Here is a tiny trained network, its code and every weight. The questions are about switching its units off for an input and a target symbol, where a switched-off unit gives its printed mean instead of its output.

import numpy as np


def w(rows, s, z=0):
    codes = np.array(rows[::2]) - 128.0
    scale = np.full(codes.shape[1], s)
    scale[-1] = z or s
    return codes * scale


def f(y):
    return np.maximum(y, 0)


def softmax(a):
    e = np.exp(a - a.max(-1, keepdims=True))
    return e / e.sum(-1, keepdims=True)


def log_softmax(a):
    a = a - a.max(-1, keepdims=True)
    return a - np.log(np.exp(a).sum(-1, keepdims=True))


def net(x, mask):
    ids = ['βεηλξφ'.index(c) for c in x.split()]
    T = len(ids)
    res = E[ids] + P[:T]
    u = 0
    for l in range(2):
        q, k, v = (res @ M[l].T for M in (Q, K, V))
        z = softmax(np.where(np.tri(T) > 0, q @ k.T / 2**0.5, -1e9)) @ v
        res = res + np.where(mask[u], z, O[l][:, -1]) @ O[l][:, :-1]
        u += 1
        y = f(res @ A[l][:, :-1].T + A[l][:, -1])
        res = res + np.where(mask[u : u + 16], y, B[l][:, -1]) @ B[l][:, :-1]
        u += 16
    return log_softmax(res[-1] @ U[:, :-1].T + U[:, -1])


Q, K, V, O, A, B = {}, {}, {}, {}, {}, {}
E = w([
[131,208,34],'β',
[134,148,144],'ε',
[78,130,3],'η',
[97,138,118],'λ',
[100,145,119],'ξ',
[241,216,253],'φ',
],0.02)
P = w([
[156,166,90],'0',
[118,169,144],'1',
[137,221,175],'2',
[188,137,162],'3',
[226,121,163],'4',
[228,122,169],'5',
[232,127,163],'6',
[240,145,173],'7',
[234,113,159],'8',
[254,176,168],'9',
],0.005)
Q[0] = w([
[2,114,79],'L0H1',
[101,54,238],'L0H1',
],0.0064)
K[0] = w([
[120,219,252],'L0H1',
[254,241,164],'L0H1',
],0.0072)
V[0] = w([
[31,1,137],'L0H1',
[107,196,238],'L0H1',
],0.0084)
O[0] = w([
[1,71,131,77],'L0H1',
[150,250,143,3],'L0H1',
],0.0081,0.0061)
A[0] = w([
[111,152,82,116],'L0N1',
[88,66,111,130],'L0N2',
[138,83,50,74],'L0N3',
[137,178,116,166],'L0N4',
[67,108,142,87],'L0N5',
[29,178,172,95],'L0N6',
[125,113,247,87],'L0N7',
[176,131,194,253],'L0N8',
[223,145,70,92],'L0N9',
[224,89,126,23],'L0N10',
[92,184,152,69],'L0N11',
[84,144,105,148],'L0N12',
[77,140,81,94],'L0N13',
[112,107,130,147],'L0N14',
[155,162,47,147],'L0N15',
[85,162,96,92],'L0N16',
],0.014,0.0053)
B[0] = w([
[201,105,123,190],'L0N1',
[132,108,152,191],'L0N2',
[176,131,154,234],'L0N3',
[126,62,126,171],'L0N4',
[153,134,131,139],'L0N5',
[83,121,131,133],'L0N6',
[112,156,204,162],'L0N7',
[163,252,134,202],'L0N8',
[85,90,149,210],'L0N9',
[170,149,119,162],'L0N10',
[166,86,92,136],'L0N11',
[190,86,109,176],'L0N12',
[147,110,176,198],'L0N13',
[106,160,111,146],'L0N14',
[212,113,137,248],'L0N15',
[128,114,133,169],'L0N16',
],0.012)
Q[1] = w([
[112,152,47],'L1H1',
[87,255,16],'L1H1',
],0.0077)
K[1] = w([
[82,166,250],'L1H1',
[49,141,103],'L1H1',
],0.013)
V[1] = w([
[156,150,84],'L1H1',
[24,2,205],'L1H1',
],0.0048)
O[1] = w([
[149,124,175,161],'L1H1',
[140,2,54,5],'L1H1',
],0.0095,0.013)
A[1] = w([
[41,118,203,206],'L1N1',
[183,166,186,60],'L1N2',
[110,162,121,2],'L1N3',
[85,204,216,134],'L1N4',
[199,125,128,147],'L1N5',
[187,81,206,192],'L1N6',
[187,122,127,170],'L1N7',
[178,156,155,75],'L1N8',
[145,157,186,118],'L1N9',
[38,68,146,151],'L1N10',
[182,118,105,71],'L1N11',
[161,184,123,152],'L1N12',
[132,22,67,193],'L1N13',
[155,110,3,211],'L1N14',
[167,94,9,181],'L1N15',
[149,150,188,110],'L1N16',
],0.012,0.0073)
B[1] = w([
[254,139,205,139],'L1N1',
[114,83,152,250],'L1N2',
[137,120,29,136],'L1N3',
[51,123,167,235],'L1N4',
[109,106,109,224],'L1N5',
[136,176,97,252],'L1N6',
[113,129,97,211],'L1N7',
[120,71,105,218],'L1N8',
[56,95,83,207],'L1N9',
[133,129,210,129],'L1N10',
[157,103,169,170],'L1N11',
[103,42,96,204],'L1N12',
[65,185,149,173],'L1N13',
[35,203,147,154],'L1N14',
[63,206,141,168],'L1N15',
[159,100,117,209],'L1N16',
],0.0085,0.033)
U = w([
[149,96,115,56],'β',
[102,168,90,143],'ε',
[34,247,108,129],'η',
[92,163,40,137],'λ',
[130,164,163,245],'ξ',
[92,153,153,61],'φ',
],0.013,0.012)

Each question gives the input, a string of symbols that net reads in full, and the target symbol t.
The units are the heads (2 rows each of Q, K, V and O) and the neurons (one row each of A and B). Each row of codes is followed by its name. A weight is (code - 128) times the scale printed after its matrix; where a second scale follows, it is the last column's (O, A, B and U).
mask holds one flag per unit, layer by layer, with each layer's heads first. A switched-off unit (its flag False) gives its mean, the last column of its rows in O or B, instead of its output. The means were averaged over made-up inputs and are rounded, as every weight is.
A unit's drop is (log p(t) with every unit on - log p(t) with that unit switched off) / (log p(t) with every unit on - log p(t) with every unit switched off).
unit that matters most: the unit with the biggest drop
top k neurons: the k neurons with the biggest drops, biggest first
top k neurons in layer l: the k neurons of layer l with the biggest drops, biggest first
drop when u is switched off: that unit's drop, to one decimal
input φ ξ β ε ε η φ η β η, target φ: unit that matters most -> L0N8
input β φ β β ξ φ, target φ: top 3 neurons in layer 1 -> (L1N4; L1N2; L1N12)
input η η φ, target φ: top 2 neurons -> (L1N4; L0N7)
input β η ε η, target β: top 3 neurons in layer 0 -> (L0N15; L0N10; L0N13)
input λ ε η β β λ φ β λ, target λ: top 3 neurons in layer 1 -> (L1N11; L1N1; L1N2)
input λ η φ β ξ, target λ: top 4 neurons in layer 0 -> (L0N8; L0N13; L0N7; L0N2)
input η η ξ, target ξ: top 2 neurons -> (L0N1; L0N15)
input η η η ξ β ξ η η β, target η: top 3 neurons -> (L0N8; L0N2; L1N15)
input η λ η λ ξ, target η: top 3 neurons -> (L0N13; L0N3; L0N15)
input η λ η λ λ ξ, target η: top 4 neurons -> (L0N15; L0N13; L0N3; L0N7)
input η η λ, target ξ: top 4 neurons -> (L0N15; L0N1; L0N3; L1N9)
input φ η β λ, target λ: top 4 neurons in layer 0 -> (L0N3; L0N8; L0N13; L0N1)
input η λ φ λ η β η, target η: top 4 neurons in layer 1 -> (L1N15; L1N13; L1N14; L1N12)
input β φ ε, target β: top 2 neurons in layer 1 -> (L1N12; L1N15)
input η ε λ φ φ λ, target β: top 2 neurons in layer 1 -> (L1N15; L1N13)
input η φ φ η η λ η λ η, target η: top 4 neurons -> (L0N8; L1N13; L1N15; L0N2)
input φ β η η η η η λ λ η, target φ: top 3 neurons in layer 1 -> (L1N4; L1N2; L1N9)
input η φ β φ ξ, target β: top 3 neurons in layer 1 -> (L1N15; L1N13; L1N14)
input λ φ λ, target β: top 4 neurons in layer 1 -> (L1N15; L1N13; L1N14; L1N6)
input λ φ φ ξ, target β: top 2 neurons in layer 0 -> (L0N9; L0N15)
input η β β λ β β, target η: drop when L0N10 is switched off -> 0.2
input φ β η β η β, target φ: drop when L0N8 is switched off -> 1.8
input φ η β, target φ: drop when L0N10 is switched off -> 0.9
input β β η, target β: drop when L0N3 is switched off -> 0.1
